Below are the code and all the weights of a small trained network. Each question names an input and a class and asks about switching units off, where a switched-off unit gives its printed mean instead of its output.

import numpy as np


def w(rows, s, z=0):
    codes = np.array(rows[::2]) - 128.0
    scale = np.full(codes.shape[1], s)
    scale[-1] = z or s
    return codes * scale


def norm(h):
    return h / np.sqrt((h * h).mean(-1, keepdims=True) + 1e-5)


def f(y):
    return y / 2 * (1 + np.tanh(0.7978845608 * (y + 0.044715 * y**3)))


def log_softmax(a):
    a = a - a.max(-1, keepdims=True)
    return a - np.log(np.exp(a).sum(-1, keepdims=True))


def net(x, mask):
    res = np.array(x, float).reshape(1, 4) / 4 @ E
    u = 0
    for l in range(2):
        y = f(norm(res) @ A[l][:, :-1].T + A[l][:, -1])
        res = res + np.where(mask[u : u + 10], y, B[l][:, -1]) @ B[l][:, :-1]
        u += 10
    return log_softmax(norm(res)[-1] @ U[:, :-1].T + U[:, -1])


A, B = {}, {}
E = w([
[76,94,165,127,76,116,88,75,8],'x0',
[201,129,132,217,209,134,95,83,97],'x1',
[139,166,108,187,148,201,209,184,110],'x2',
[55,126,136,121,179,171,116,157,70],'x3',
],0.011)
A[0] = w([
[133,107,136,119,215,161,180,196,170,8],'0.n0',
[82,124,117,16,116,74,47,104,181,138],'0.n1',
[113,111,124,101,130,84,22,53,77,6],'0.n2',
[105,136,117,132,146,148,164,162,103,98],'0.n3',
[141,130,127,98,55,124,146,108,165,37],'0.n4',
[118,134,121,81,64,125,179,146,198,29],'0.n5',
[162,123,133,167,128,93,8,11,102,91],'0.n6',
[110,132,124,164,128,141,152,126,23,31],'0.n7',
[75,126,119,24,106,118,70,125,149,4],'0.n8',
[149,118,142,172,122,132,118,90,94,59],'0.n9',
],0.012,0.0037)
B[0] = w([
[111,222,140,180,127,128,73,160,180,195],'0.n0',
[120,96,165,43,118,248,85,119,203,255],'0.n1',
[31,166,172,163,25,116,77,86,53,229],'0.n2',
[137,126,150,127,182,193,126,81,163,163],'0.n3',
[125,142,135,115,36,106,144,134,124,169],'0.n4',
[206,67,121,141,164,33,194,179,115,207],'0.n5',
[233,112,85,135,182,92,90,103,119,255],'0.n6',
[211,63,194,167,144,209,146,115,145,194],'0.n7',
[41,140,184,114,138,54,74,234,82,204],'0.n8',
[110,143,106,60,183,73,111,163,42,159],'0.n9',
],0.016,0.0097)
A[1] = w([
[54,252,39,192,186,135,171,117,182,26],'1.n0',
[161,113,86,106,176,120,199,196,132,149],'1.n1',
[52,138,108,154,175,205,236,68,60,62],'1.n2',
[94,145,147,253,157,182,168,149,148,196],'1.n3',
[128,138,39,191,143,72,149,9,15,52],'1.n4',
[95,158,135,102,74,83,134,96,144,121],'1.n5',
[150,112,48,134,65,44,195,102,159,73],'1.n6',
[94,106,93,61,125,114,221,224,154,7],'1.n7',
[44,131,92,53,125,130,148,126,176,105],'1.n8',
[145,104,113,131,53,48,219,92,116,1],'1.n9',
],0.015,0.0032)
B[1] = w([
[45,239,29,103,175,110,92,135,135,219],'1.n0',
[60,134,138,94,76,150,68,89,78,197],'1.n1',
[137,31,125,138,55,150,190,143,153,164],'1.n2',
[85,78,29,123,108,133,138,152,121,245],'1.n3',
[211,170,125,237,198,100,145,149,76,202],'1.n4',
[44,138,176,119,176,161,153,110,79,149],'1.n5',
[108,162,161,110,77,197,165,71,137,167],'1.n6',
[165,164,158,184,191,112,206,157,166,199],'1.n7',
[168,115,75,160,161,5,179,79,67,162],'1.n8',
[165,171,151,158,43,151,135,73,151,159],'1.n9',
],0.022,0.011)
U = w([
[121,104,192,85,179,43,213,230,183,127],'0',
[215,142,125,203,182,102,88,120,47,206],'1',
[201,105,115,48,147,145,67,98,223,3],'2',
[55,88,196,48,79,95,58,129,78,172],'3',
[119,3,88,167,95,195,203,184,104,72],'4',
[139,205,178,126,23,159,210,90,170,84],'5',
[73,195,13,127,147,141,126,164,168,233],'6',
],0.014,0.0033)

Each question gives the input, the list of numbers given to net, and the class t.
The units are the neurons (one row each of A and B). Each row of codes is followed by its name. A weight is (code - 128) times the scale printed after its matrix; where a second scale follows, it is the last column's (A, B and U).
mask holds one flag per neuron, layer by layer. A switched-off neuron (its flag False) gives its mean, the last column of its row in B, instead of its output. The means were averaged over made-up inputs and are rounded, as every weight is.
A unit's drop is (log p(t) with every unit on - log p(t) with that unit switched off) / (log p(t) with every unit on - log p(t) with every unit switched off).
The circuit of an input: a set's keep is (log p(t) with only the set's units on - log p(t) with every unit switched off) / (log p(t) with every unit on - log p(t) with every unit switched off). Starting from the 12 units with the biggest drops (on a tie, the unit counted first), units are removed one at a time, each time the one whose removal leaves the highest keep (on an exact tie, the one counted first), for as long as the keep stays at least 0.8.
units of the circuit, in order: the units of the circuit, biggest drop first
k most important neurons: the k neurons with the biggest drops, biggest first
k most important neurons of layer l: the k neurons of layer l with the biggest drops, biggest first
drop of u: that unit's drop, to one decimal
input [-1,1,-8,2], class 3: units of the circuit, in order => [0.n2]
input [8,-6,6,-4], class 5: units of the circuit, in order => [1.n9 0.n1]
input [3,-4,4,-1], class 4: 3 most important neurons => [0.n7 0.n3 0.n6]
input [0,-6,2,8], class 0: units of the circuit, in order => [0.n2 1.n7]
input [-7,-1,-5,-7], class 5: 2 most important neurons of layer 0 => [0.n5 0.n4]
input [-7,-4,-6,-8], class 0: 3 most important neurons => [0.n1 1.n7 0.n6]
input [-4,3,-7,2], class 2: 3 most important neurons => [0.n1 0.n6 1.n1]
input [-1,-4,-6,1], class 3: 2 most important neurons => [0.n2 0.n1]
input [2,-7,0,-7], class 5: 2 most important neurons of layer 1 => [1.n9 1.n6]
input [7,-5,3,1], class 4: 3 most important neurons of layer 0 => [0.n7 0.n6 0.n1]
input [-1,-2,-4,-4], class 0: 3 most important neurons of layer 0 => [0.n5 0.n1 0.n8]
input [3,-6,2,1], class 0: drop of 1.n7 => 0.1
input [-3,0,-7,-1], class 3: drop of 0.n8 => 0.2
input [-5,1,-4,1], class 2: most important neuron => [0.n1]
input [-2,2,-4,-4], class 2: drop of 0.n1 => 0.4
